Below are the code and all the weights of a small trained network. Each question names an input and a class and asks about switching units off, where a switched-off unit gives its printed mean instead of its output.

import numpy as np


def w(rows, s, z=0):
    codes = np.array(rows[::2]) - 128.0
    scale = np.full(codes.shape[1], s)
    scale[-1] = z or s
    return codes * scale


def f(y):
    return np.maximum(y, 0)


def log_softmax(a):
    a = a - a.max(-1, keepdims=True)
    return a - np.log(np.exp(a).sum(-1, keepdims=True))


def net(x, mask):
    res = np.array(x, float).reshape(1, 7) / 4 @ E
    y = f(res @ A[0][:, :-1].T + A[0][:, -1])
    res = res + np.where(mask, y, B[0][:, -1]) @ B[0][:, :-1]
    return log_softmax(res[-1] @ U[:, :-1].T + U[:, -1])


A, B = {}, {}
E = w([
[88,199,119,255,163,101],'x0',
[172,134,41,161,249,85],'x1',
[158,245,116,233,9,119],'x2',
[51,214,240,151,202,190],'x3',
[25,165,133,228,107,159],'x4',
[41,126,225,156,43,171],'x5',
[201,114,140,67,101,133],'x6',
],0.0075)
A[0] = w([
[212,88,96,61,167,122,120],'neuron 1',
[157,105,3,190,143,128,166],'neuron 2',
[38,102,82,121,7,156,156],'neuron 3',
[129,177,119,105,87,33,67],'neuron 4',
[142,43,87,140,71,175,147],'neuron 5',
[62,163,178,158,127,142,129],'neuron 6',
[85,59,159,127,149,122,126],'neuron 7',
[132,160,187,124,28,152,203],'neuron 8',
[72,6,77,107,240,132,253],'neuron 9',
[168,87,155,108,51,134,119],'neuron 10',
[83,233,42,250,138,73,190],'neuron 11',
[182,111,143,99,169,123,129],'neuron 12',
[191,119,53,181,131,89,147],'neuron 13',
[170,32,146,51,61,115,171],'neuron 14',
[140,160,132,58,36,117,145],'neuron 15',
[201,95,89,124,18,168,209],'neuron 16',
[73,202,195,124,78,111,200],'neuron 17',
[87,233,148,160,128,164,166],'neuron 18',
],0.011,0.0046)
B[0] = w([
[212,61,151,76,148,99,220],'neuron 1',
[136,167,84,88,121,70,203],'neuron 2',
[88,108,126,157,104,133,218],'neuron 3',
[118,127,101,137,93,106,150],'neuron 4',
[81,137,106,54,60,85,188],'neuron 5',
[166,164,179,163,185,169,194],'neuron 6',
[84,134,167,103,206,127,168],'neuron 7',
[81,86,145,223,125,137,230],'neuron 8',
[120,178,126,56,255,119,251],'neuron 9',
[79,49,68,91,45,110,190],'neuron 10',
[109,220,110,187,113,106,246],'neuron 11',
[191,105,129,76,163,134,173],'neuron 12',
[168,158,90,130,99,52,192],'neuron 13',
[122,23,113,78,122,102,246],'neuron 14',
[112,50,157,171,69,138,196],'neuron 15',
[101,81,81,134,51,77,222],'neuron 16',
[102,129,171,163,76,187,220],'neuron 17',
[172,171,151,199,72,174,210],'neuron 18',
],0.0088,0.015)
U = w([
[252,77,116,67,150,108,75],'0',
[165,180,49,127,129,56,151],'1',
[65,136,136,78,195,143,149],'2',
[110,154,181,175,129,186,212],'3',
[56,49,104,112,94,100,1],'4',
],0.015,0.002)

Each question gives the input, the list of numbers given to net, and the class t.
The units are the neurons (one row each of A and B). Each row of codes is followed by its name. A weight is (code - 128) times the scale printed after its matrix; where a second scale follows, it is the last column's (A, B and U).
mask holds one flag per neuron, in row order. A switched-off neuron (its flag False) gives its mean, the last column of its row in B, instead of its output. The means were averaged over made-up inputs and are rounded, as every weight is.
A unit's drop is (log p(t) with every unit on - log p(t) with that unit switched off) / (log p(t) with every unit on - log p(t) with every unit switched off).
The circuit of an input: a set's keep is (log p(t) with only the set's units on - log p(t) with every unit switched off) / (log p(t) with every unit on - log p(t) with every unit switched off). Starting from the 12 units with the biggest drops (on a tie, the unit counted first), units are removed one at a time, each time the one whose removal leaves the highest keep (on an exact tie, the one counted first), for as long as the keep stays at least 0.8.
circuit, biggest first: the units of the circuit, biggest drop first
most important unit: the unit with the biggest drop
k most important neurons: the k neurons with the biggest drops, biggest first
drop when u is switched off: that unit's drop, to one decimal
input [2,-5,8,-3,1,-7,8], class 4: most important unit : neuron 15
input [6,-2,-4,-2,2,-5,5], class 0: 2 most important neurons : neuron 11; neuron 16
input [7,6,-2,2,-2,4,4], class 1: 2 most important neurons : neuron 17; neuron 8
input [-2,-8,-8,5,3,-8,1], class 2: 2 most important neurons : neuron 9; neuron 7
input [-3,2,6,-8,0,-3,2], class 4: 3 most important neurons : neuron 16; neuron 15; neuron 9
input [-1,-5,-6,-8,-4,1,7], class 4: 4 most important neurons : neuron 10; neuron 16; neuron 5; neuron 15
input [1,-6,0,5,-7,-3,-1], class 0: 3 most important neurons : neuron 11; neuron 3; neuron 16
input [-1,8,0,2,-6,-6,-7], class 0: 3 most important neurons : neuron 1; neuron 12; neuron 16
input [8,2,-2,0,-7,-1,3], class 0: 2 most important neurons : neuron 1; neuron 11
input [7,-8,-1,0,-8,-4,-3], class 0: drop when neuron 13 is switched off : -0.1
input [0,0,-4,5,4,-2,-5], class 3: drop when neuron 6 is switched off : 0.2
input [6,4,-7,1,-5,-3,-8], class 2: drop when neuron 9 is switched off : 1.8
input [-2,1,-5,1,5,4,5], class 2: drop when neuron 1 is switched off : 0.0
input [8,8,-6,0,7,4,2], class 1: circuit, biggest first : neuron 11
